Each row has a name. Each question is about the rows just above it. Places in a row count from 0.

Columns, left to right: H A Y T G N Z
S: [-2.38 -3.00 -0.90 -1.76  0.46 -1.85 -1.47]
M: [2.71 0.77 2.78 1.01 1.40 2.65 5.61]
V: [ 0.49 -1.85  1.70 -1.92  8.93  1.86  3.37]
C: [3.30 2.89 3.61 3.86 0.16 1.89 0.42]
tags:
[0.50] -> Q_170
[1.39] -> Q_884
[1.40] -> Q_828
[8.94] -> Q_901
[8.93] -> Q_113
[3.37] -> Q_275
[0.49] -> Q_8
Look up the entry of V at place 4 in the table:
Q_113
[3.30 2.89 3.61 3.86 0.16 1.89 0.42] is in which row?
C
Give the next entry after [ 0.46 -1.85].
[-1.47]
[2.71 0.77 2.78 1.01 1.40 2.65 5.61] is in which row?
M
Which column holds [-1.76  1.01 -1.92] top down?
T
Give the next entry after [2.71 0.77 2.78].
[1.01]

Columns, left to right: Sefim kidan vot bub zeseg zupu
D: [ 2.74  0.37 -3.68  5.54  4.33  0.48]
F: [-0.95 -0.31  1.42 -3.78  7.44  0.04]
E: [ 2.97  3.90  0.57 -4.83 -4.23 -4.41]
R: [-6.33 -3.16  4.63 -0.01  2.40  1.78]
P: [-3.74 -3.86  8.57 -0.41  4.73 -7.60]
Q: [-2.83 -3.87  2.13 -3.59 -0.70  0.54]
K: [-2.83 -3.87  2.13 -3.59  2.66  0.54]
L: [ 2.34  5.26 -5.67  2.17 -1.09 -2.45]
U: [-6.33 -3.16  4.63 -0.01  6.94 -2.06]
B: [ 5.32  1.99 -3.38  1.18 -1.49 -4.71]
tags:
[2.40] -> Q_993
[-0.31] -> Q_857
[7.44] -> Q_784
[-1.49] -> Q_307
Join F by its entry at place 4:
Q_784
Give the next entry after [-3.87  2.13 -3.59 -0.70].
[0.54]
Whose row is [-0.95 -0.31  1.42 -3.78  7.44  0.04]?
F
Which row holds [ 5.32  1.99 -3.38  1.18 -1.49 -4.71]?
B
Whose row is [-6.33 -3.16  4.63 -0.01  2.40  1.78]?
R

Columns, left to right: sifon lemuv rufan salod Gune
zolu: [ 2.61 -4.17 -8.10 -3.70 -8.68]
fivop: [ 0.50  3.98 -8.25 -8.33 -0.39]
vudu: [-4.17 -8.12 -8.10 -3.70 -2.17]
zuk: [ 7.80 -8.72  9.36 -7.86  4.09]
Kunan: [-0.11  0.77 -4.36  8.82 -6.42]
What is the next entry after [-4.17 -8.10]?
[-3.70]
Which column holds [-8.68 -0.39 -2.17] top down?
Gune

Columns, left to right: maso zuvuf vofu Dov neb lim dukan bika vivug
Zis: [-1.62 -0.66 -5.89 -3.66 -0.16  4.29  4.45  7.02  0.57]
kamab: [ 5.74  2.69  0.69 -4.19  0.95  0.94 -0.10  2.59 -1.72]
radup: [ 2.42  3.90 -2.09 -3.95  5.92  2.81  3.60  2.49 -2.05]
rup: [-2.74  4.31 -5.85 -1.69  3.15  4.76  2.55  6.78  2.58]
gasi: [-3.06 -1.61 -1.51  1.35  4.51 -1.89 -5.65  7.33 -8.99]
Sav: [-4.07 -1.97 -1.04 -1.00  4.29 -0.16  0.26  4.42 -4.65]
Kuf: [-4.14 -0.31 -6.99 -0.08 -1.88  4.62  5.41  0.75  1.89]
vilu: [ 0.51 -2.26 -2.22  0.64  2.85  1.84 -3.31  8.71 -4.32]
What is the next entry after [ 4.29 -0.16]?
[0.26]
[ 2.81  4.76 -1.89] is in which column, read top down?
lim
[3.90 4.31] is in which column, read top down?
zuvuf

Columns, left to right: Pimip Fome Lar Bom laso Foval
Viz: [ 2.27 -0.25  1.51  1.22 -0.41 -6.92]
fidip: [-1.96 -0.51  2.19  2.80  0.03  6.17]
totiv: [ 2.27 -0.25  1.51  1.22 -0.58 -2.53]
tado: [-0.25  1.49  1.22 -0.58 -0.67 -9.37]
Table of tags by key:
[1.23] -> Q_496
[1.52] -> Q_218
[1.51] -> Q_883
[1.21] -> Q_522
[1.22] -> Q_97
Look up the entry of tado at place 2 in the table:
Q_97
What is the next entry after [-0.25  1.51  1.22 -0.58]?
[-2.53]
Which column holds this, read top down? [1.22 2.80]
Bom
Which column holds this, read top down? [-0.25 -0.51]
Fome
Which column holds this, read top down? [-0.41  0.03 -0.58]
laso

Columns, left to right: Sapin lufo Feves vaso
gid: [ 4.01 -6.22 -3.73 -9.20]
Pedi: [ 4.01 -6.22  1.61 -4.49]
bivi: [ 4.01 -6.22 -7.08 -2.33]
Tadi: [-6.12  3.22  1.63  7.03]
key -> tag
[-7.09] -> Q_404
[1.62] -> Q_634
[1.61] -> Q_352
[-3.73] -> Q_779
[-7.08] -> Q_295
[-3.72] -> Q_992
[1.63] -> Q_375
The tag of bivi, keyed by place 2:
Q_295
[ 4.01 -6.22 -7.08 -2.33] is in which row?
bivi
Where do [-6.12  3.22  1.63  7.03] appear?
Tadi
Which column holds this, read top down? [-2.33  7.03]
vaso

Columns, left to right: Votoz mim gog ral dorig
zop: [ 6.04 -1.19 -7.87  2.47  1.00]
gil: [-1.76 -3.94 -0.15  5.67 -4.18]
pofar: [-2.30 -0.30 -4.41  5.46 -6.16]
lenu: [-0.76 -4.60 -1.25  4.59 -6.14]
dumi: [-0.77 -0.82  0.10  9.14 -1.61]
korul: [ 2.57  5.10 -8.09  3.39 -2.28]
zer: [-0.76 -4.60 -6.20  5.28  1.62]
niv: [-2.54 -3.64 -1.07  4.01 -4.29]
[-0.76 -4.60 -1.25  4.59 -6.14] is in which row?
lenu
[-6.14 -1.61 -2.28  1.62] is in which column, read top down?
dorig

Columns, left to right: lezat lam Vaz ragab tob
fev: [ 4.69  3.91 -3.46 -3.38  8.72]
faso: [ 5.02  4.08 -3.84 -3.31  8.19]
depu: [ 6.37  5.18 -5.48 -2.36  7.83]
Sema: [ 5.81  4.67 -4.60 -2.80  6.93]
voz: [ 6.37  5.18 -5.48 -2.36  5.67]
Kodo: [ 6.03  4.84 -4.85 -2.61  6.57]
Nanu: [ 6.26  5.09 -5.23 -2.49  6.03]
dip: [ 4.12  3.41 -2.83 -3.63  9.26]
rin: [ 5.58  4.50 -4.34 -2.93  7.47]
det: [ 4.35  3.74 -3.08 -3.50  9.08]
[5.67 6.57 6.03] is in which column, read top down?
tob
key -> tag
[5.58] -> Q_254
[3.91] -> Q_349
[6.03] -> Q_223
[4.35] -> Q_966
[4.69] -> Q_942
The tag of fev, keyed by place 0:
Q_942
Whose row is [ 6.37  5.18 -5.48 -2.36  7.83]?
depu
Which column holds [4.69 5.02 6.37 5.81 6.37 6.03 6.26 4.12 5.58] top down?
lezat

